Below is a small trained network, with its code and all its weights. Each question gives an input and a class and asks what happens when units are switched off, that is, made to give their printed mean instead of their output.

import numpy as np


def w(rows, s, z=0):
    codes = np.array(rows[::2]) - 128.0
    scale = np.full(codes.shape[1], s)
    scale[-1] = z or s
    return codes * scale


def f(y):
    return np.maximum(y, 0)


def log_softmax(a):
    a = a - a.max(-1, keepdims=True)
    return a - np.log(np.exp(a).sum(-1, keepdims=True))


def net(x, mask):
    res = np.array(x, float).reshape(1, 7) / 4 @ E
    y = f(res @ A[0][:, :-1].T + A[0][:, -1])
    res = res + np.where(mask, y, B[0][:, -1]) @ B[0][:, :-1]
    return log_softmax(res[-1] @ U[:, :-1].T + U[:, -1])


A, B = {}, {}
E = w([
[136,108,217,237,141,92,122,171,103,69,112,121],'x0',
[101,214,156,187,150,214,102,150,121,126,105,166],'x1',
[181,119,14,151,166,104,125,154,220,111,108,158],'x2',
[148,139,1,138,2,135,83,189,113,137,95,149],'x3',
[148,104,116,104,111,205,128,148,96,143,199,243],'x4',
[97,119,94,173,228,111,145,108,32,156,161,219],'x5',
[126,96,171,138,172,160,206,87,190,151,91,94],'x6',
],0.0092)
A[0] = w([
[123,114,57,101,2,150,118,164,120,110,91,121,150],'neuron 0',
[125,151,218,153,237,159,174,163,95,117,138,157,80],'neuron 1',
[191,70,69,90,119,103,96,129,213,67,139,72,158],'neuron 2',
[127,101,105,219,144,51,147,182,111,115,80,71,254],'neuron 3',
[146,66,89,81,115,94,97,167,97,154,187,218,80],'neuron 4',
[83,39,127,93,179,118,190,29,150,136,116,106,231],'neuron 5',
[67,140,138,135,134,193,193,107,134,126,190,202,143],'neuron 6',
[25,143,209,163,121,162,100,119,99,79,108,125,190],'neuron 7',
[99,216,92,90,201,128,160,78,163,164,183,123,122],'neuron 8',
],0.0078,0.0049)
B[0] = w([
[188,132,152,63,80,153,185,111,142,160,165,162,254],'neuron 0',
[168,122,142,117,160,183,118,115,160,134,147,145,214],'neuron 1',
[182,134,99,168,137,107,124,115,247,115,88,133,238],'neuron 2',
[196,161,188,144,21,131,77,77,100,125,40,130,235],'neuron 3',
[87,109,69,147,164,98,46,89,115,126,193,179,218],'neuron 4',
[130,121,207,74,74,149,159,115,94,139,154,162,245],'neuron 5',
[147,166,110,124,144,124,89,105,166,98,118,175,192],'neuron 6',
[170,69,161,124,159,108,82,176,185,169,116,71,222],'neuron 7',
[99,172,139,123,116,140,165,100,111,106,105,145,192],'neuron 8',
],0.012,0.011)
U = w([
[147,149,119,207,108,111,79,125,141,88,52,103,166],'0',
[42,68,97,175,148,138,195,173,92,99,114,77,2],'1',
[93,138,103,162,112,133,93,102,3,88,160,196,119],'2',
[172,135,177,97,88,182,148,114,131,154,125,166,254],'3',
[73,113,71,82,159,183,161,108,103,146,101,137,100],'4',
[130,124,116,175,152,123,219,192,77,120,152,84,9],'5',
[115,83,189,86,105,116,140,160,89,128,132,9,46],'6',
[147,100,91,157,166,173,81,151,156,142,156,155,10],'7',
],0.011,0.0031)

Each question gives the input, the list of numbers given to net, and the class t.
The units are the neurons (one row each of A and B). Each row of codes is followed by its name. A weight is (code - 128) times the scale printed after its matrix; where a second scale follows, it is the last column's (A, B and U).
mask holds one flag per neuron, in row order. A switched-off neuron (its flag False) gives its mean, the last column of its row in B, instead of its output. The means were averaged over made-up inputs and are rounded, as every weight is.
A unit's drop is (log p(t) with every unit on - log p(t) with that unit switched off) / (log p(t) with every unit on - log p(t) with every unit switched off).
The circuit of an input: a set's keep is (log p(t) with only the set's units on - log p(t) with every unit switched off) / (log p(t) with every unit on - log p(t) with every unit switched off). Starting from all 9 units, units are removed one at a time, each time the one whose removal leaves the highest keep (on an exact tie, the one counted first), for as long as the keep stays at least 0.8.
circuit, biggest first: the units of the circuit, biggest drop first
most important unit: the unit with the biggest drop
top k neurons: the k neurons with the biggest drops, biggest first
drop of u: that unit's drop, to one decimal
input [-2,-6,8,3,1,1,-8], class 7: most important unit -> neuron 4
input [-3,-3,6,-3,-2,-7,-8], class 0: top 3 neurons -> neuron 2; neuron 5; neuron 1
input [-3,4,-1,2,6,6,5], class 2: top 2 neurons -> neuron 2; neuron 7
input [1,7,1,-1,5,-4,-7], class 7: circuit, biggest first -> neuron 5; neuron 3
input [-5,3,2,-2,-8,4,-4], class 2: circuit, biggest first -> neuron 2; neuron 0
input [2,3,6,-8,-3,-6,0], class 0: top 3 neurons -> neuron 0; neuron 2; neuron 3
input [5,-4,0,-3,-4,6,-7], class 0: top 2 neurons -> neuron 0; neuron 3
input [-7,-7,4,8,-4,5,-7], class 7: circuit, biggest first -> neuron 4; neuron 2
input [-2,-7,3,-1,-8,-8,-3], class 0: top 3 neurons -> neuron 2; neuron 1; neuron 3
input [-3,6,7,5,-3,-2,6], class 0: top 2 neurons -> neuron 5; neuron 2
input [-2,-1,6,6,4,-5,-8], class 7: top 4 neurons -> neuron 4; neuron 5; neuron 3; neuron 2
input [-3,3,4,-2,-7,-8,4], class 0: top 2 neurons -> neuron 2; neuron 0
input [-3,-8,5,-1,-7,4,-3], class 0: top 2 neurons -> neuron 0; neuron 2
input [-5,-7,0,-6,4,1,-5], class 2: most important unit -> neuron 4
input [-5,0,4,-7,2,8,-2], class 2: drop of neuron 4 -> 0.1
input [2,6,-2,3,5,1,-2], class 7: drop of neuron 3 -> 0.2
input [7,-6,-7,2,-5,-1,1], class 6: drop of neuron 2 -> 0.9
